Below are the code and all the weights of a small trained network. Each question names an input and a class and asks about switching units off, where a switched-off unit gives its printed mean instead of its output.

import numpy as np


def w(rows, s, z=0):
    codes = np.array(rows[::2]) - 128.0
    scale = np.full(codes.shape[1], s)
    scale[-1] = z or s
    return codes * scale


def f(y):
    return y / 2 * (1 + np.tanh(0.7978845608 * (y + 0.044715 * y**3)))


def log_softmax(a):
    a = a - a.max(-1, keepdims=True)
    return a - np.log(np.exp(a).sum(-1, keepdims=True))


def net(x, mask):
    res = np.array(x, float).reshape(1, 4) / 4 @ E
    y = f(res @ A[0][:, :-1].T + A[0][:, -1])
    res = res + np.where(mask, y, B[0][:, -1]) @ B[0][:, :-1]
    return log_softmax(res[-1] @ U[:, :-1].T + U[:, -1])


A, B = {}, {}
E = w([
[138,122,135,35,137,183,85,123,152,100,119,180],'x0',
[149,123,167,126,130,74,82,191,164,120,186,128],'x1',
[133,218,191,111,73,145,141,129,146,64,119,45],'x2',
[153,98,146,135,4,123,150,34,115,135,203,117],'x3',
],0.015)
A[0] = w([
[144,128,150,124,51,118,79,129,108,78,119,84,166],'neuron 0',
[175,101,160,174,177,73,112,211,187,131,156,73,159],'neuron 1',
[105,182,156,142,53,100,93,151,163,102,188,119,251],'neuron 2',
[89,101,79,167,254,43,144,195,88,144,104,198,193],'neuron 3',
[142,188,198,93,55,115,90,65,175,82,142,85,214],'neuron 4',
[123,120,161,149,55,97,197,136,128,172,162,86,115],'neuron 5',
[130,141,135,157,8,78,135,97,65,157,199,93,131],'neuron 6',
[130,71,79,95,128,182,129,42,46,167,159,143,179],'neuron 7',
[169,32,118,97,44,129,146,76,122,131,144,139,222],'neuron 8',
[192,119,202,157,63,113,114,94,78,158,150,128,185],'neuron 9',
[102,111,215,186,70,41,217,67,111,127,200,47,146],'neuron 10',
[111,73,35,180,235,74,127,126,129,191,80,136,197],'neuron 11',
[94,199,196,95,155,124,138,199,140,51,92,101,129],'neuron 12',
[60,123,60,183,80,163,155,136,52,179,132,147,97],'neuron 13',
[156,157,187,82,200,166,136,113,119,136,48,112,152],'neuron 14',
[123,107,111,51,89,136,136,61,83,178,209,214,135],'neuron 15',
],0.0089,0.0032)
B[0] = w([
[122,111,148,141,100,104,127,163,79,59,55,127,183],'neuron 0',
[128,193,190,145,178,108,75,78,116,106,154,100,209],'neuron 1',
[160,146,181,113,104,65,190,149,95,37,110,98,202],'neuron 2',
[62,103,143,243,225,156,73,21,108,180,241,176,241],'neuron 3',
[47,139,142,174,67,162,193,178,116,17,95,124,232],'neuron 4',
[125,132,121,206,83,80,111,157,67,177,88,76,195],'neuron 5',
[178,129,108,129,90,61,174,78,62,144,110,96,235],'neuron 6',
[138,124,98,76,106,103,93,124,195,165,157,138,204],'neuron 7',
[148,94,185,79,70,76,199,140,185,184,132,175,220],'neuron 8',
[137,134,120,148,78,46,168,124,134,141,140,94,200],'neuron 9',
[198,159,87,204,129,110,202,100,2,117,76,37,251],'neuron 10',
[83,63,119,168,240,187,90,101,130,224,128,168,226],'neuron 11',
[170,233,106,62,122,200,22,130,175,124,115,113,222],'neuron 12',
[151,144,67,102,119,134,168,118,145,212,128,127,176],'neuron 13',
[126,111,73,141,148,177,116,223,150,86,127,177,185],'neuron 14',
[119,50,124,107,46,119,139,161,244,113,173,167,210],'neuron 15',
],0.0089,0.018)
U = w([
[124,203,183,167,213,92,37,105,143,115,196,143,87],'0',
[29,49,91,248,255,187,76,102,122,176,157,237,162],'1',
[157,117,117,206,77,59,191,125,28,86,104,104,71],'2',
[109,12,125,43,49,79,155,132,247,115,184,254,170],'3',
[111,187,107,44,125,223,79,218,151,14,60,161,255],'4',
[165,91,54,146,92,98,159,63,110,244,130,157,26],'5',
],0.0072,0.00065)

Each question gives the input, the list of numbers given to net, and the class t.
The units are the neurons (one row each of A and B). Each row of codes is followed by its name. A weight is (code - 128) times the scale printed after its matrix; where a second scale follows, it is the last column's (A, B and U).
mask holds one flag per neuron, in row order. A switched-off neuron (its flag False) gives its mean, the last column of its row in B, instead of its output. The means were averaged over made-up inputs and are rounded, as every weight is.
A unit's drop is (log p(t) with every unit on - log p(t) with that unit switched off) / (log p(t) with every unit on - log p(t) with every unit switched off).
The circuit of an input: a set's keep is (log p(t) with only the set's units on - log p(t) with every unit switched off) / (log p(t) with every unit on - log p(t) with every unit switched off). Starting from the 12 units with the biggest drops (on a tie, the unit counted first), units are removed one at a time, each time the one whose removal leaves the highest keep (on an exact tie, the one counted first), for as long as the keep stays at least 0.8.
units of the circuit, in order: the units of the circuit, biggest drop first
k most important neurons: the k neurons with the biggest drops, biggest first
drop of u: that unit's drop, to one decimal
input [2,-8,-3,7], class 3: units of the circuit, in order	[neuron 15]
input [-1,-1,-8,7], class 3: 2 most important neurons	[neuron 15; neuron 8]
input [8,6,0,-4], class 4: 4 most important neurons	[neuron 11; neuron 12; neuron 14; neuron 6]
input [5,-3,1,0], class 4: units of the circuit, in order	[neuron 3; neuron 6]
input [-1,-3,0,1], class 5: 2 most important neurons	[neuron 4; neuron 2]
input [-6,5,1,-6], class 1: 2 most important neurons	[neuron 3; neuron 11]
input [-7,-8,2,-1], class 5: 4 most important neurons	[neuron 4; neuron 13; neuron 2; neuron 0]
input [-1,-6,-4,3], class 3: 2 most important neurons	[neuron 15; neuron 10]
input [2,6,-2,0], class 0: drop of neuron 14	0.1
input [-1,-7,-8,6], class 3: drop of neuron 15	0.7
input [-4,-5,4,-4], class 4: drop of neuron 3	0.3
input [-5,4,-5,1], class 1: drop of neuron 6	0.0
